Below is a small trained network, with its code and all its weights. Each question gives an input and a target symbol and asks what happens when units are switched off, that is, made to give their printed mean instead of their output.

import numpy as np


def w(rows, s, z=0):
    codes = np.array(rows[::2]) - 128.0
    scale = np.full(codes.shape[1], s)
    scale[-1] = z or s
    return codes * scale


def f(y):
    return y / 2 * (1 + np.tanh(0.7978845608 * (y + 0.044715 * y**3)))


def softmax(a):
    e = np.exp(a - a.max(-1, keepdims=True))
    return e / e.sum(-1, keepdims=True)


def log_softmax(a):
    a = a - a.max(-1, keepdims=True)
    return a - np.log(np.exp(a).sum(-1, keepdims=True))


def net(x, mask):
    ids = ['ΓΠΣΨΩαδεηθλμξτφ'.index(c) for c in x.split()]
    T = len(ids)
    res = E[ids] + P[:T]
    q, k, v = (res @ M[0].T for M in (Q, K, V))
    z = softmax(np.where(np.tri(T) > 0, q @ k.T / 2**0.5, -1e9)) @ v
    res = res + np.where(mask[0], z, O[0][:, -1]) @ O[0][:, :-1]
    y = f(res @ A[0][:, :-1].T + A[0][:, -1])
    res = res + np.where(mask[1:9], y, B[0][:, -1]) @ B[0][:, :-1]
    return log_softmax(res[-1] @ U[:, :-1].T + U[:, -1])


Q, K, V, O, A, B = {}, {}, {}, {}, {}, {}
E = w([
[174,155,144],'Γ',
[112,148,190],'Π',
[178,5,89],'Σ',
[75,126,108],'Ψ',
[121,133,136],'Ω',
[155,159,126],'α',
[151,110,124],'δ',
[117,137,138],'ε',
[128,86,99],'η',
[93,74,106],'θ',
[88,86,155],'λ',
[135,114,115],'μ',
[112,168,116],'ξ',
[123,142,136],'τ',
[179,109,131],'φ',
],0.024)
P = w([
[65,132,201],'0',
[160,90,6],'1',
[147,119,141],'2',
[68,132,202],'3',
[162,83,2],'4',
[158,122,138],'5',
[64,131,202],'6',
[160,80,3],'7',
[157,123,138],'8',
[66,132,202],'9',
[158,84,2],'10',
[162,123,138],'11',
[69,132,200],'12',
],0.0088)
Q[0] = w([
[151,109,4],'head 1',
[93,152,150],'head 1',
],0.015)
K[0] = w([
[87,1,64],'head 1',
[149,197,164],'head 1',
],0.0095)
V[0] = w([
[140,69,151],'head 1',
[165,148,254],'head 1',
],0.006)
O[0] = w([
[152,2,149,254],'head 1',
[119,178,212,81],'head 1',
],0.0064,0.0016)
A[0] = w([
[101,248,164,175],'neuron 1',
[159,70,29,148],'neuron 2',
[146,81,203,147],'neuron 3',
[60,197,176,115],'neuron 4',
[219,118,65,54],'neuron 5',
[140,128,243,164],'neuron 6',
[17,173,159,254],'neuron 7',
[58,97,218,100],'neuron 8',
],0.015,0.0047)
B[0] = w([
[252,90,150,199],'neuron 1',
[157,180,161,254],'neuron 2',
[62,87,188,175],'neuron 3',
[198,140,67,184],'neuron 4',
[66,117,110,196],'neuron 5',
[75,235,174,207],'neuron 6',
[162,63,30,208],'neuron 7',
[37,241,49,188],'neuron 8',
],0.012)
U = w([
[187,182,255,192],'Γ',
[122,230,143,85],'Π',
[143,32,179,245],'Σ',
[139,21,28,222],'Ψ',
[123,157,69,121],'Ω',
[235,149,127,78],'α',
[59,181,164,97],'δ',
[143,158,56,2],'ε',
[89,91,96,174],'η',
[48,80,53,127],'θ',
[35,171,115,112],'λ',
[90,135,94,253],'μ',
[222,46,73,103],'ξ',
[170,157,68,28],'τ',
[57,199,221,41],'φ',
],0.0095,0.0052)

Each question gives the input, a string of symbols that net reads in full, and the target symbol t.
The units are the heads (2 rows each of Q, K, V and O) and the neurons (one row each of A and B). Each row of codes is followed by its name. A weight is (code - 128) times the scale printed after its matrix; where a second scale follows, it is the last column's (O, A, B and U).
mask holds one flag per unit, heads first, then neurons. A switched-off unit (its flag False) gives its mean, the last column of its rows in O or B, instead of its output. The means were averaged over made-up inputs and are rounded, as every weight is.
A unit's drop is (log p(t) with every unit on - log p(t) with that unit switched off) / (log p(t) with every unit on - log p(t) with every unit switched off).
The circuit of an input: a set's keep is (log p(t) with only the set's units on - log p(t) with every unit switched off) / (log p(t) with every unit on - log p(t) with every unit switched off). Starting from all 9 units, units are removed one at a time, each time the one whose removal leaves the highest keep (on an exact tie, the one counted first), for as long as the keep stays at least 0.8.
units of the circuit, in order: the units of the circuit, biggest drop first
top k neurons: the k neurons with the biggest drops, biggest first
drop when u is switched off: that unit's drop, to one decimal
input Ψ Π τ δ α α Σ α η, target Σ: top 3 neurons -> neuron 8; neuron 6; neuron 7
input Π α Γ τ α Γ λ τ ε ε α Ψ, target Ψ: units of the circuit, in order -> neuron 6; neuron 7
input δ μ Γ Ψ Γ Γ Π, target Π: units of the circuit, in order -> neuron 8; neuron 4
input Π φ Π Ψ θ λ Γ Γ α, target Γ: units of the circuit, in order -> neuron 7
input α Γ Π Ψ α Ψ ε α μ δ Ψ λ, target λ: units of the circuit, in order -> neuron 8; neuron 1
input θ δ Σ λ Γ ξ, target ξ: units of the circuit, in order -> neuron 6; neuron 8
input δ Σ δ, target Σ: top 2 neurons -> neuron 8; neuron 6
input Γ η ξ ξ ξ φ θ, target θ: top 4 neurons -> neuron 8; neuron 1; neuron 7; neuron 2
input α λ θ η Σ Γ Ψ, target Ψ: top 2 neurons -> neuron 7; neuron 2
input δ Ω α λ Γ τ λ, target λ: top 4 neurons -> neuron 8; neuron 6; neuron 1; neuron 3
input Σ δ Π, target Π: top 4 neurons -> neuron 6; neuron 8; neuron 4; neuron 1
input Ψ Σ φ, target Σ: drop when head 1 is switched off -> 0.2
input φ ξ Γ α α δ Γ Σ θ ξ, target ξ: drop when neuron 7 is switched off -> 0.3
input ε Π Ψ Π Γ α Σ α α θ ξ Γ, target Γ: drop when neuron 8 is switched off -> 0.5
